[[ 98 108 111 102 111]
 [113 113 115 107 121]
 [121 126 127 122 125]
 [126 115 127 119 121]
 [131 120 115 124 124]]
=>
[ 98 113 127 119 124]

[[131 125 147 123 107]
 [153 126 133 131 133]
 [119 132 122 122 133]
 [137 127 105 112 134]
 [149 129 142 109 140]]
=>
[131 126 122 112 140]

[[126 155 141]
 [145 121 120]]
=>
[126 121]

[[138 154 127]
 [140 154 111]
 [138 112 103]
 [140 144 107]]
=>
[138 154 103]

[[134 107]
 [134 101]]
=>
[134 101]

[[116 101]
 [132 136]]
=>
[116 136]
---
[[129 133 126 123 132 122 125 130 127 129 127]
 [128 124 120 137 134 136 126 128 126 120 128]
 [133 131 156 108 111 112 119 127 126 125 117]
 [151 125 132 143 132 141 136 132 137 127 130]
 [126 130 107 133 146 133 134 127 130 126 139]
 [131 121 115 110 148 116 117 127 131 124 144]
 [136 122 127 117 134 114 126 131 127 125 135]]
=>
[[129 128 133 151 126 131 136]
 [133 124 131 125 130 121 122]
 [126 120 156 132 107 115 127]
 [123 137 108 143 133 110 117]
 [132 134 111 132 146 148 134]
 [122 136 112 141 133 116 114]
 [125 126 119 136 134 117 126]
 [130 128 127 132 127 127 131]
 [127 126 126 137 130 131 127]
 [129 120 125 127 126 124 125]
 [127 128 117 130 139 144 135]]

[[125 135 133 126 123 123 105]
 [132 130 127 131 135 122 149]]
=>
[[125 132]
 [135 130]
 [133 127]
 [126 131]
 [123 135]
 [123 122]
 [105 149]]

[[135 134 120 134 124]
 [130 131 128 120 122]
 [132 126 120 120 147]
 [125 122 138 129 129]
 [130 128 129 129 129]
 [128 130 133 126 131]
 [113 103 141 128 132]
 [137 144 112 124 128]
 [133 141 128 119 134]
 [133 133 131 132 102]
 [120 122 130 139 130]]
=>
[[135 130 132 125 130 128 113 137 133 133 120]
 [134 131 126 122 128 130 103 144 141 133 122]
 [120 128 120 138 129 133 141 112 128 131 130]
 [134 120 120 129 129 126 128 124 119 132 139]
 [124 122 147 129 129 131 132 128 134 102 130]]

[[125 138 132 130 126 135 124]
 [128 128 126 128 125 131 128]
 [128 129 130 128 123 130 126]
 [124 131 126 127 125 123 133]
 [137 125 118 126 123 105 150]
 [129 125 128 128 131 128 129]
 [128 130 129 126 131 127 129]
 [131 131 127 126 126 130 130]
 [134 129 128 125 132 130 134]
 [130 130 129 128 125 127 128]]
=>
[[125 128 128 124 137 129 128 131 134 130]
 [138 128 129 131 125 125 130 131 129 130]
 [132 126 130 126 118 128 129 127 128 129]
 [130 128 128 127 126 128 126 126 125 128]
 [126 125 123 125 123 131 131 126 132 125]
 [135 131 130 123 105 128 127 130 130 127]
 [124 128 126 133 150 129 129 130 134 128]]

[[141 126 134 122 120 133 150 120]
 [107 129 125 120 146 136 131 128]
 [126 126 125 132 124 118 132 136]]
=>
[[141 107 126]
 [126 129 126]
 [134 125 125]
 [122 120 132]
 [120 146 124]
 [133 136 118]
 [150 131 132]
 [120 128 136]]

[[155 144 132 130 128]
 [156 152 133 129 128]
 [138 139 129 130 128]
 [132 131 129 133 128]
 [156 142 134 134 128]
 [142 138 128 130 128]
 [135 132 129 143 128]]
=>
[[155 156 138 132 156 142 135]
 [144 152 139 131 142 138 132]
 [132 133 129 129 134 128 129]
 [130 129 130 133 134 130 143]
 [128 128 128 128 128 128 128]]

[[130 126 128 129 106 127 127 128]
 [126 127 128 109 133 128 125 128]
 [125 128 128 116 136 127 122 129]
 [111 128 127 114 108 130 127 127]
 [108 126 127 129 105 129 125 127]
 [122 127 127 118 144 130 125 129]]
=>
[[130 126 125 111 108 122]
 [126 127 128 128 126 127]
 [128 128 128 127 127 127]
 [129 109 116 114 129 118]
 [106 133 136 108 105 144]
 [127 128 127 130 129 130]
 [127 125 122 127 125 125]
 [128 128 129 127 127 129]]
